Each row of numbers stands for one object and depends on some of the facts below. Use the named rows to name the rest.

Facts:
kedre ρ d; zogrok ρ c; getin ρ d; godru ρ a; gikotus ρ b; vudri ρ b; subrisi ρ f; baflik ρ a; drisis ρ a
pagas ρ d; plaklibram ρ a; bralidrol ρ b; gruro ρ b; ragrovi ρ b; dropli ρ e; ralu ρ a; fofletrol ρ a; restebre ρ a
tridel ρ b; drunuk ρ c; feskugar ρ a; vibror ρ a; drepom ρ d; stekeskol ρ e; skadrol ρ f; deber ρ e; dogrofum ρ a
sesta ρ a; labrusu ρ c; ditrin ρ d; latrim ρ f; togubil ρ a; kavo ρ a; febotra ρ b; klobrupla ρ a; drezem ρ b
gudra ρ a; stegrul ρ d; tutin ρ d; nuplezum ρ a; tegimin ρ c; skasi ρ b; dropi ρ c; muflam ρ d; saziklis ρ e
nefe ρ e; lesto ρ a; vatri ρ e; rebon ρ b; daplope ρ f; pletek ρ c; moplis ρ d; deva ρ c; maskas ρ c
plitu ρ c; sotror ρ c; gutusto ρ f; skevetak ρ a; tuvun ρ a; trukive ρ a; dagros ρ b; grigepe ρ a; flegrapa ρ d
drufek ρ a; skipligre ρ a; vuskul ρ c; skugis ρ b; genol ρ f; rakitrir ρ d; goflem ρ c; tuflus ρ b; lopli ρ b
babru ρ d; floplun ρ c; plaskega ρ d; feple ρ c; tidi ρ e; dreflim ρ d; duber ρ c; papapluk ρ c; retris ρ b
drupo ρ a; mesul ρ c; gutrar ρ c; skobaru ρ c; zizen ρ b; skegol ρ a; skifase ρ e; kistas ρ a; rimi ρ a
biger ρ d; fefo ρ c; drafel ρ b; kebrim ρ a; kletok ρ a; zudo ρ b; dripen ρ a; kupu ρ d; suvudo ρ b
skabra ρ d; flogrin ρ f; drezin ρ c; vupe ρ d; pibis ρ e; stives ρ a; madun ρ f; dragre ρ e; nenim ρ b
stike ρ a; sizel ρ f; zuzun ρ b; sesivok ρ a; trukliflo ρ b; litro ρ a; busal ρ d; sepek ρ a; mosi ρ b
skopo ρ a; plikligril ρ a; nibem ρ b; topil ρ c; kesak ρ f; kisaven ρ b; dridak ρ c; buvu ρ e; grudol ρ a
nados ρ b; zugri ρ f; nitotor ρ e; trebek ρ d; nepli ρ c; fleler ρ b; flurifur ρ c; fatuk ρ f; vasi ρ a
trustom ρ f; kuplir ρ e; labak ρ a; stalik ρ d; stulel ρ a; leskefu ρ e; vegrim ρ a; kiskil ρ f; bretros ρ d
sovofal ρ e; stunuflon ρ b; dronas ρ a; grovaba ρ a; kilon ρ d; zostudru ρ c; trodum ρ b; brego ρ c; tragruklel ρ e
kuplem ρ a; giler ρ a; rerok ρ b; sivo ρ f; guvak ρ b; dunos ρ e; kobil ρ b; vufa ρ f; kodrin ρ a
raner ρ a; raflam ρ a; trastirom ρ b; drifor ρ a; stegul ρ a; flabegos ρ a; bokuler ρ b; ladibe ρ d; pluklon ρ d
sibrezir ρ a; skulom ρ f; plegun ρ e; lunin ρ c; lezok ρ a; nikan ρ a; sotir ρ d; stevitrek ρ c; zote ρ a
klopul ρ e; graflakil ρ e; bodu ρ c; flesan ρ b; klugrul ρ a; skefi ρ d; gukluk ρ e; tibros ρ c; zestam ρ d
zeflok ρ d; pimal ρ a; staplom ρ c; getrupak ρ a; liskal ρ a; soten ρ a; nediflal ρ f; pesek ρ a; gradra ρ a
gobu ρ a; stenodrul ρ c; poklik ρ a; tasi ρ f; vosta ρ b; kobruze ρ b; tila ρ a; maflon ρ d; kedan ρ a
klolur ρ b; sudal ρ e; tabrak ρ a; modre ρ a; beki ρ e; kedre γ latrim; zogrok γ raflam; godru γ gutrar; godru γ raflam
godru γ vibror; gikotus γ pluklon; gikotus γ sesivok; vudri γ sesivok; baflik γ pletek; baflik γ trukive; pagas γ pimal; plaklibram γ sesivok; gruro γ tila
ralu γ zogrok; ralu γ zestam; fofletrol γ pletek; tridel γ beki; drunuk γ raflam; drunuk γ trukive; feskugar γ trebek; vibror γ nitotor; vibror γ sesivok
drepom γ sesivok; drepom γ vupe; stekeskol γ sesivok; deber γ poklik; deber γ kavo; latrim γ rimi; togubil γ vibror; drezem γ drunuk; tegimin γ leskefu
tegimin γ trukliflo; skasi γ sudal; dropi γ sesivok; dropi γ latrim; muflam γ nitotor; muflam γ sesivok; nefe γ sesivok; lesto γ sesivok; vatri γ restebre
vatri γ skegol; pletek γ nibem; pletek γ sesivok; moplis γ kuplir; deva γ saziklis; maskas γ lopli; plitu γ sibrezir; sotror γ nikan; gutusto γ gobu
gutusto γ sesivok; dagros γ sudal; grigepe γ trukive; grigepe γ kodrin; drufek γ sesivok; skipligre γ rimi; vuskul γ papapluk; vuskul γ drifor; skugis γ nikan
genol γ kletok; goflem γ sudal; goflem γ drifor; tuflus γ sesivok; tuflus γ restebre; tuflus γ lopli; floplun γ dragre; feple γ retris; tidi γ zestam
tidi γ sesivok; tidi γ raflam; duber γ drifor; papapluk γ sesivok; papapluk γ lopli; papapluk γ raflam; mesul γ sesivok; gutrar γ nitotor; gutrar γ sesivok
gutrar γ raflam; zizen γ raflam; skegol γ dragre; skegol γ lopli; kistas γ beki; rimi γ stunuflon; rimi γ raflam; biger γ raflam; fefo γ dropli
fefo γ klobrupla; drafel γ tegimin; zudo γ kavo; dripen γ sesivok; kupu γ sesivok; kupu γ zudo; kupu γ kodrin; suvudo γ lopli; skabra γ leskefu
drezin γ trukliflo; stives γ zeflok; madun γ gutrar; dragre γ gutrar; dragre γ drunuk; nenim γ kedan; sizel γ vasi; zuzun γ daplope; zuzun γ sesivok
litro γ sesivok; litro γ vibror; litro γ skifase; busal γ nikan; skopo γ zestam; skopo γ nikan; nibem γ sibrezir; nibem γ raflam; topil γ subrisi
dridak γ pluklon; trebek γ nikan; nepli γ drifor; fleler γ dripen; fleler γ raflam; flurifur γ latrim; fatuk γ ragrovi; fatuk γ sesivok; vasi γ skifase
trustom γ raner; kuplir γ skasi; labak γ sesivok; kiskil γ nuplezum; bretros γ kistas; sovofal γ gutrar; sovofal γ beki; stunuflon γ nitotor; grovaba γ skadrol
kilon γ vatri; zostudru γ nikan; zostudru γ raflam; trodum γ raner; trodum γ muflam; tragruklel γ vibror; giler γ vasi; dunos γ dragre; raner γ tila
raflam γ sesivok; flabegos γ flogrin; flabegos γ stunuflon; flabegos γ drufek; bokuler γ sibrezir; bokuler γ skevetak; ladibe γ stike; ladibe γ lopli; ladibe γ gutrar
pluklon γ nibem; pluklon γ nitotor; pluklon γ klobrupla; skulom γ raflam; plegun γ drunuk; sotir γ nefe; zote γ biger; klopul γ lopli; klopul γ beki
graflakil γ gutrar; flesan γ dragre; klugrul γ dropi; zeflok γ tragruklel; zeflok γ deva; zeflok γ lesto; pimal γ labak; pimal γ beki; staplom γ plaklibram
staplom γ drifor; getrupak γ zugri; getrupak γ vatri; getrupak γ skegol; gradra γ kedre; gobu γ dronas; tasi γ nitotor; kobruze γ nefe; maflon γ sesivok
kedan γ dronas; klolur γ raflam; tabrak γ beki; kedre ξ nefe; getin ξ flurifur; gikotus ξ grigepe; subrisi ξ dripen; baflik ξ lesto; drisis ξ gikotus
plaklibram ξ vudri; gruro ξ gobu; drunuk ξ stevitrek; dogrofum ξ guvak; labrusu ξ zote; kavo ξ nepli; klobrupla ξ flegrapa; gudra ξ maflon; skasi ξ sibrezir
dropi ξ pluklon; muflam ξ trastirom; saziklis ξ trustom; nefe ξ kodrin; lesto ξ dronas; rebon ξ sudal; pletek ξ retris; deva ξ dreflim; maskas ξ skasi
gutusto ξ drezin; tuvun ξ dridak; dagros ξ stulel; drufek ξ kesak; skipligre ξ restebre; vuskul ξ modre; genol ξ brego; lopli ξ kedre; babru ξ lezok
floplun ξ stegrul; tidi ξ madun; duber ξ trodum; retris ξ trukliflo; drupo ξ nibem; zizen ξ babru; skegol ξ tibros; skifase ξ skugis; kistas ξ tuvun
rimi ξ kuplir; biger ξ kedan; drafel ξ vasi; kupu ξ klolur; suvudo ξ tidi; skabra ξ kisaven; flogrin ξ klopul; vupe ξ kebrim; nenim ξ zeflok
sizel ξ liskal; trukliflo ξ busal; litro ξ stegul; busal ξ vegrim; sepek ξ pesek; mosi ξ stalik; skopo ξ vibror; plikligril ξ stives; topil ξ suvudo
dridak ξ nuplezum; buvu ξ vuskul; nepli ξ mosi; flurifur ξ kavo; trustom ξ bralidrol; labak ξ kiskil; stalik ξ klugrul; leskefu ξ floplun; vegrim ξ rerok
bretros ξ rakitrir; sovofal ξ zogrok; dronas ξ skipligre; kilon ξ plegun; zostudru ξ skabra; tragruklel ξ nediflal; rerok ξ dogrofum; guvak ξ kletok; vufa ξ bretros
raner ξ buvu; skulom ξ tila; plegun ξ grudol; lunin ξ togubil; lezok ξ tragruklel; sotir ξ grovaba; stevitrek ξ duber; zote ξ nenim; bodu ξ vufa
flesan ξ deva; klugrul ξ zostudru; gukluk ξ drunuk; tibros ξ bodu; zeflok ξ skifase; staplom ξ plitu; liskal ξ gradra; nediflal ξ genol; pesek ξ nados
gradra ξ poklik; poklik ξ kilon; tasi ξ zizen; kobruze ξ fofletrol; tila ξ beki; maflon ξ sizel; kedan ξ skulom; klolur ξ tegimin; tabrak ξ lopli

Some rows with their names:
[-19  36   3 -66 -13  29 -10  52  16 -33  21 -13  36 -15  55 -19  56 -26
  -3   8  14  -3 -54 -45  34  54  19  31  18  31  16]: zote
[  4  21  34 -69  -7  32   4  39  29 -40  -1 -17  50 -32  72  15  59 -25
  10  -9  29 -10 -48 -45  24  53  38  36 -14  64  35]: vasi
[-41  35  -6 -59 -15  30   5  -1  25 -51  30 -16  33 -28  37 -32  42 -28
 -10   2  -9 -12 -62 -36  20  34  -5  29   5  -2  33]: gudra
[-18  42 -11 -56 -33   9   1  41  31 -43  50  -6  26 -31  56 -40  67 -34
  -5   8 -11 -26 -70 -19  33  49  -3  27   2  27  40]: rimi
[-67   8  -8 -92 -18  37   1  31  18 -43  60 -12  29 -20  50 -23  56 -44
 -11  26  -2 -19 -62 -16  49   2  13  23  29  12  15]: skopo
[ -9  31  36 -85 -17  44  -6  50  31 -22   7  13  39  -8  60 -19  52 -26
  -9  -7  16   6 -65 -29  52  40  40  36 -11  57  24]: grigepe
[ 32  22  38 -66   8  -9  29  32  -1 -45 -14  19  41  38  31  41  45  -2
 -12   9  19 -29 -66 -53  11  33  15  26 -18  65   7]: vudri
[ -3  17   6 -66   0 -22  31  42   2 -49  22  12  39  17  35  14  52 -12
 -12  24   0 -22 -83 -82  42  40   7  18 -41  47  12]: stunuflon
[ -7  17  -7 -48 -14 -16  47  32  -7 -73  35  -6  26  -5  24  34  67  -5
  -1  43  -1 -38 -84 -60  18  43  -2  12 -22  20  34]: drafel
[-19  29  10 -72   2  -1  29  12  -6 -55   0  22  30  13   7  13  37   2
   6  16  10 -28 -90 -66  31  34   7  19 -38  22  15]: ragrovi
[-10  21  41 -64  21  60 -14   0  33 -33   3  22  41 -43  77   0  41  12
   9 -21  11 -14 -41 -37  29  38  24  15 -22  40   2]: brego
[-27  33 -15 -39   6  46  -9   0  29 -36  45  18  26 -37  52 -24  48  13
  10  17 -16 -16 -41 -45  32  57   6  15  21 -17  14]: labrusu
[-12  17  -4 -28  -1  41   4  20  20 -52  47  -6  35 -48  76   6  76   0
  -5  19 -10 -22 -35 -29  18  64   4   6  17  -1  14]: maskas
[ 11  29   7 -54  -6  42 -14   7  48 -36  58  33  26   3  58 -48  49  -7
 -71  24 -39 -11 -47 -14  26  47  -2  20  14  -3   7]: dropi
[-20  17  -6 -42  21  34  12 -10  10 -54  42  42   8 -35  50  -6  18   7
 -24  29 -23 -33 -58 -13  46  49 -11  10 -26 -15  12]: vupe
[ -4  20  24 -55  49  43 -21  13  -5 -36  -3  32  24 -24  59  18  11  19
   8   3  22 -23 -36 -51  43  63  17  24 -23  26 -24]: stegrul
[ -6   4  17 -51  32  32  -5  27  -1 -50  33  28  23 -24  70  17  37  -2
 -31  25  -1 -35 -40 -30  44  55   5   9 -22  21 -10]: kilon
[  3  18  25 -48  14  43   1  23  21 -45  45  33  38 -22  73  10  76  24
 -13  15 -16 -20 -50 -52  33  55  16  -4 -16  23  -4]: dunos
[-25  27 -14 -38  21  40  -6 -12  21 -51  47  19  36 -28  48  -7  59  30
  10  23 -18 -27 -44 -67  17  49  -3   0   4 -18  -7]: leskefu

Rows to name:
No name comes twice in this set of rows, the named rows included.
[-14  24   4 -73  -1  -2  22  51 -12 -48  18  15  33  24  19  21  58  -4
   0  38  16 -23 -81 -74  42  41  15  16 -13  30   1] | nenim
[ -9  48   7 -51  12  60 -34  11  30 -29  19  31  28 -16  50 -35  40  16
   4   9  -4  -3 -40 -53  35  71  21  31   2   0  -1] | stevitrek
[ -9  11  22 -54  13  49  14 -10  36 -42  29  42  36 -39  63   8  58  36
  13   2 -14 -26 -56 -38  29  29  16  -1 -32  13  11] | buvu
[  7  37  23 -80  11   3  -4  63 -14 -38  -4  30  34  47  18   7  47   3
 -12  24  26 -11 -76 -88  42  59  23  27 -27  49 -16] | trodum
[ 19  31  22 -39  -8  30 -10  55  40 -24  16  27  32 -58  95  22  76  19
  71  -7  20 -37 -42 -19  39  63  34  15  -8  76  19] | zogrok
[ 14  10  45 -67  14  53  -7  35  35 -39  28  50  39 -14  78   9  67  30
  -8  10  -4 -22 -52 -45  41  48  31   7 -29  49  -3] | kuplir
[ 25  29  11 -43   9  30 -13  26  28 -35  40  40  32  -1  64  -3  72  28
   6  13 -16 -38 -43 -38  22  52   0   4   8  29 -17] | tidi
[ -4  32  -8 -38  -2  43 -10  21  29 -48  53  11  24 -34  65 -21  68   1
 -15  29 -16 -20 -39 -39  26  70   8  15  15  -3  13] | topil
[  2  36  12 -55   7  55 -33  38  26 -32  36  26  30 -13  66 -32  56   5
 -21  19  -4  -6 -35 -53  37  78  22  23  16  15  -4] | duber
[ -9  34 -20 -40  -5   9   3  23  10 -29  29 -37  45  -2  49   0  55 -32
  -6  20   4  -7 -34 -39   1  44   2  31  69   5  16] | labak
[  2  54  28 -68   0  45 -24  18  22 -37 -21  -4  41 -14  42 -17  39  -9
  12 -19  30   1 -48 -65  16  63  29  45 -14  42  19] | nuplezum

The same objects again, as new rows of numbers:
Named rows:
[-26  17  -7   1 -26  28  33 -14 -28  23  16 -29   7]: duber
[ -2 -11 -12  -1  20   3  -4 -10  10 -21  11  18  25]: drifor
[ -1  24   2  11  -9  14   8   0 -29  31  22 -30   6]: goflem
[ 22  28 -29  36   6  10   4  23 -34  34  14 -32   4]: staplom
[ 13 -16 -10   0   3  -2   6 -11  15 -23   6  12  32]: pesek
[ 27 -10  34 -13  13 -26 -15 -20  22 -14  27   8  39]: vibror
[  7  22 -36  38 -16  13  16  12 -30  28   6 -28   8]: maskas
[ -7   1 -34  23  -6  -5  -3  18   1  11 -22  -4 -43]: muflam
[ 23 -16 -41  15  16  17  35  20   5 -22   8   7   9]: tabrak
[-32  -8  30 -30  -6 -18 -16 -24  21  -3  -2  10 -17]: beki
[ 10 -20 -29  22 -44   7  22  12   7 -13 -48  -9 -19]: sovofal
[ 15   2  12   6 -19 -19  -5   5   7  13 -16 -22 -26]: kilon
[-41  35  24 -22 -10  27  29 -47  -2  44   2 -14  29]: drezin
[ 30 -15   4  -5  21   0  17   8   8 -20  21   3  18]: skipligre
[ -1 -15  31 -29  17  -2   2 -22  12 -20  26  16  31]: stegul
[-23  25   4   6 -20 -10 -18  -1 -10  35 -15 -20 -42]: vufa
[-15 -13  22 -29  18  -5 -11 -27  15 -22  25  21  33]: sibrezir
[ -9  54  37  -9   7  -1 -23 -28   0  55  -3   3  46]: tegimin
[ 20 -17 -43  18  13   8   7   9   9 -24  -9  14  25]: drisis

Name these rows:
No name comes twice in this set of rows, the named rows included.
[ -2  -5 -37  18   9  -3 -23  15   3  -4 -35  12 -26] | saziklis
[ 11  15 -40  13  25  10  24   9  29  12 -31  13   4] | drafel
[-16  20 -19  -5  41  -5 -15 -22  38  15 -19  27  16] | trukliflo
[-31  28 -37  26 -17   0 -20  17 -17  36 -22  -4 -49] | flogrin
[-12 -20  -6 -15  10  25  18  -9  -1 -27   0  18  19] | tuvun
[-42 -84  48  24  50 -68  13 -46 -56   7 -10  65  49] | kletok
[-24  -8  -7  -1 -17 -10 -11 -14  16  -9 -23  10 -16] | skifase
[  5  29  12  17 -10   7 -24   7 -41  26   0 -13  26] | deva
[-15   6 -32  17  -7   6   3  26  -5   9 -23   6 -48] | biger
[-31  18  44 -21 -35  -8   6 -16 -10  34   2 -31 -43] | madun
[ -4 -15 -40  10 -13  24  39  12   0 -17 -15   1 -13] | gruro
[-26  14 -52  12  20   1  -8  -5  33  16 -52  27 -15] | leskefu
[ 22  -1 -32  23  10   4  -9  31  -3 -11 -16  21   3] | rebon
[ 14   0 -31  27 -21 -14   9  19   9  12 -25 -22 -38] | sotir

